Below are the code and all the weights of a small trained network. Each question names an input and a class and asks about switching units off, where a switched-off unit gives its printed mean instead of its output.

import numpy as np


def w(rows, s, z=0):
    codes = np.array(rows[::2]) - 128.0
    scale = np.full(codes.shape[1], s)
    scale[-1] = z or s
    return codes * scale


def norm(h):
    return h / np.sqrt((h * h).mean(-1, keepdims=True) + 1e-5)


def f(y):
    return np.maximum(y, 0)


def log_softmax(a):
    a = a - a.max(-1, keepdims=True)
    return a - np.log(np.exp(a).sum(-1, keepdims=True))


def net(x, mask):
    res = np.array(x, float).reshape(1, 3) / 4 @ E
    u = 0
    for l in range(4):
        y = f(norm(res) @ A[l][:, :-1].T + A[l][:, -1])
        res = res + np.where(mask[u : u + 4], y, B[l][:, -1]) @ B[l][:, :-1]
        u += 4
    return log_softmax(norm(res)[-1] @ U[:, :-1].T + U[:, -1])


A, B = {}, {}
E = w([
[85,153,181,215,126,121,108,39,147,134],'x0',
[179,109,199,173,194,249,86,185,98,6],'x1',
[144,99,47,97,189,101,182,82,112,53],'x2',
],0.0019)
A[0] = w([
[133,134,134,133,138,123,112,124,118,114,80],'L0N1',
[161,130,157,177,211,239,149,110,118,14,7],'L0N2',
[116,121,140,136,135,124,146,145,143,104,110],'L0N3',
[184,24,9,2,165,92,171,192,62,99,36],'L0N4',
],0.0015,0.0016)
B[0] = w([
[134,142,125,140,136,142,141,119,127,122,128],'L0N1',
[136,5,181,188,151,139,84,134,62,103,213],'L0N2',
[129,114,133,132,102,127,132,129,113,131,134],'L0N3',
[196,158,79,60,83,129,177,188,159,138,248],'L0N4',
],0.0029,0.0018)
A[1] = w([
[108,133,137,146,135,127,121,123,121,111,83],'L1N1',
[72,185,96,103,89,24,140,95,149,182,62],'L1N2',
[129,154,160,137,104,147,89,149,156,173,23],'L1N3',
[77,126,100,137,140,57,172,4,156,139,9],'L1N4',
],0.0033,0.0012)
B[1] = w([
[134,118,99,121,118,143,130,123,80,130,142],'L1N1',
[158,32,163,180,194,122,111,87,153,109,252],'L1N2',
[77,133,134,126,100,139,184,158,103,157,171],'L1N3',
[79,237,78,181,63,75,27,4,129,175,223],'L1N4',
],0.0034,0.0032)
A[2] = w([
[164,121,45,44,151,107,177,143,137,116,1],'L2N1',
[91,230,146,108,103,190,117,171,103,125,60],'L2N2',
[184,165,144,123,143,164,95,172,134,57,88],'L2N3',
[141,124,145,163,210,164,129,118,98,3,43],'L2N4',
],0.004,0.0012)
B[2] = w([
[226,213,93,34,134,64,222,236,186,2,232],'L2N1',
[97,208,80,165,101,143,182,120,72,78,170],'L2N2',
[129,115,89,137,136,46,104,26,148,180,210],'L2N3',
[174,35,183,149,132,165,31,111,71,164,253],'L2N4',
],0.0036,0.0032)
A[3] = w([
[168,118,63,4,166,98,214,173,165,77,9],'L3N1',
[94,157,196,170,122,134,52,99,166,147,114],'L3N2',
[120,108,176,114,103,130,107,198,151,184,80],'L3N3',
[97,163,63,136,133,79,131,18,162,133,55],'L3N4',
],0.0036,0.0013)
B[3] = w([
[234,201,118,48,156,59,191,192,161,24,255],'L3N1',
[164,101,42,18,160,111,169,166,132,99,237],'L3N2',
[86,87,153,149,194,154,200,94,168,71,152],'L3N3',
[105,238,71,143,99,118,4,74,120,156,225],'L3N4',
],0.0033,0.0036)
U = w([
[173,24,172,165,167,191,6,105,58,98,186],'0',
[76,191,58,142,105,53,31,2,175,195,160],'1',
[218,163,92,45,141,61,183,194,172,55,201],'2',
[45,225,156,165,75,207,187,190,92,116,76],'3',
[66,30,167,115,140,118,189,142,211,194,7],'4',
],0.0081,0.0017)

Each question gives the input, the list of numbers given to net, and the class t.
The units are the neurons (one row each of A and B). Each row of codes is followed by its name. A weight is (code - 128) times the scale printed after its matrix; where a second scale follows, it is the last column's (A, B and U).
mask holds one flag per neuron, layer by layer. A switched-off neuron (its flag False) gives its mean, the last column of its row in B, instead of its output. The means were averaged over made-up inputs and are rounded, as every weight is.
A unit's drop is (log p(t) with every unit on - log p(t) with that unit switched off) / (log p(t) with every unit on - log p(t) with every unit switched off).
The circuit of an input: a set's keep is (log p(t) with only the set's units on - log p(t) with every unit switched off) / (log p(t) with every unit on - log p(t) with every unit switched off). Starting from the 12 units with the biggest drops (on a tie, the unit counted first), units are removed one at a time, each time the one whose removal leaves the highest keep (on an exact tie, the one counted first), for as long as the keep stays at least 0.8.
circuit, biggest first: the units of the circuit, biggest drop first
most important unit: the unit with the biggest drop
k most important neurons: the k neurons with the biggest drops, biggest first
top k neurons in layer l: the k neurons of layer l with the biggest drops, biggest first
drop when u is switched off: that unit's drop, to one decimal
input [7,3,8], class 0: circuit, biggest first -> [L2N4]
input [8,2,-3], class 0: 4 most important neurons -> [L1N4 L0N4 L3N1 L2N1]
input [-4,-4,-4], class 4: 4 most important neurons -> [L2N1 L1N2 L1N4 L0N4]
input [-8,1,-8], class 3: top 2 neurons in layer 2 -> [L2N1 L2N2]
input [7,1,-6], class 3: top 2 neurons in layer 1 -> [L1N2 L1N4]
input [4,1,-1], class 0: 2 most important neurons -> [L1N4 L3N1]
input [-6,1,-6], class 3: 4 most important neurons -> [L2N1 L1N2 L2N2 L3N1]
input [-3,3,-5], class 3: circuit, biggest first -> [L1N2 L2N2 L3N1]
input [8,2,3], class 0: 2 most important neurons -> [L0N2 L2N4]
input [-8,7,-8], class 0: 3 most important neurons -> [L3N1 L2N1 L2N3]
input [-2,6,7], class 0: 2 most important neurons -> [L2N4 L0N2]
input [0,-2,-4], class 4: 2 most important neurons -> [L1N4 L3N1]
input [-4,0,-7], class 3: drop when L1N4 is switched off -> 0.0
input [2,1,4], class 0: most important unit -> L0N2
input [5,4,-7], class 3: top 2 neurons in layer 2 -> [L2N2 L2N4]
input [-4,7,4], class 0: drop when L2N4 is switched off -> 0.3
input [2,1,-5], class 3: drop when L1N2 is switched off -> 0.2
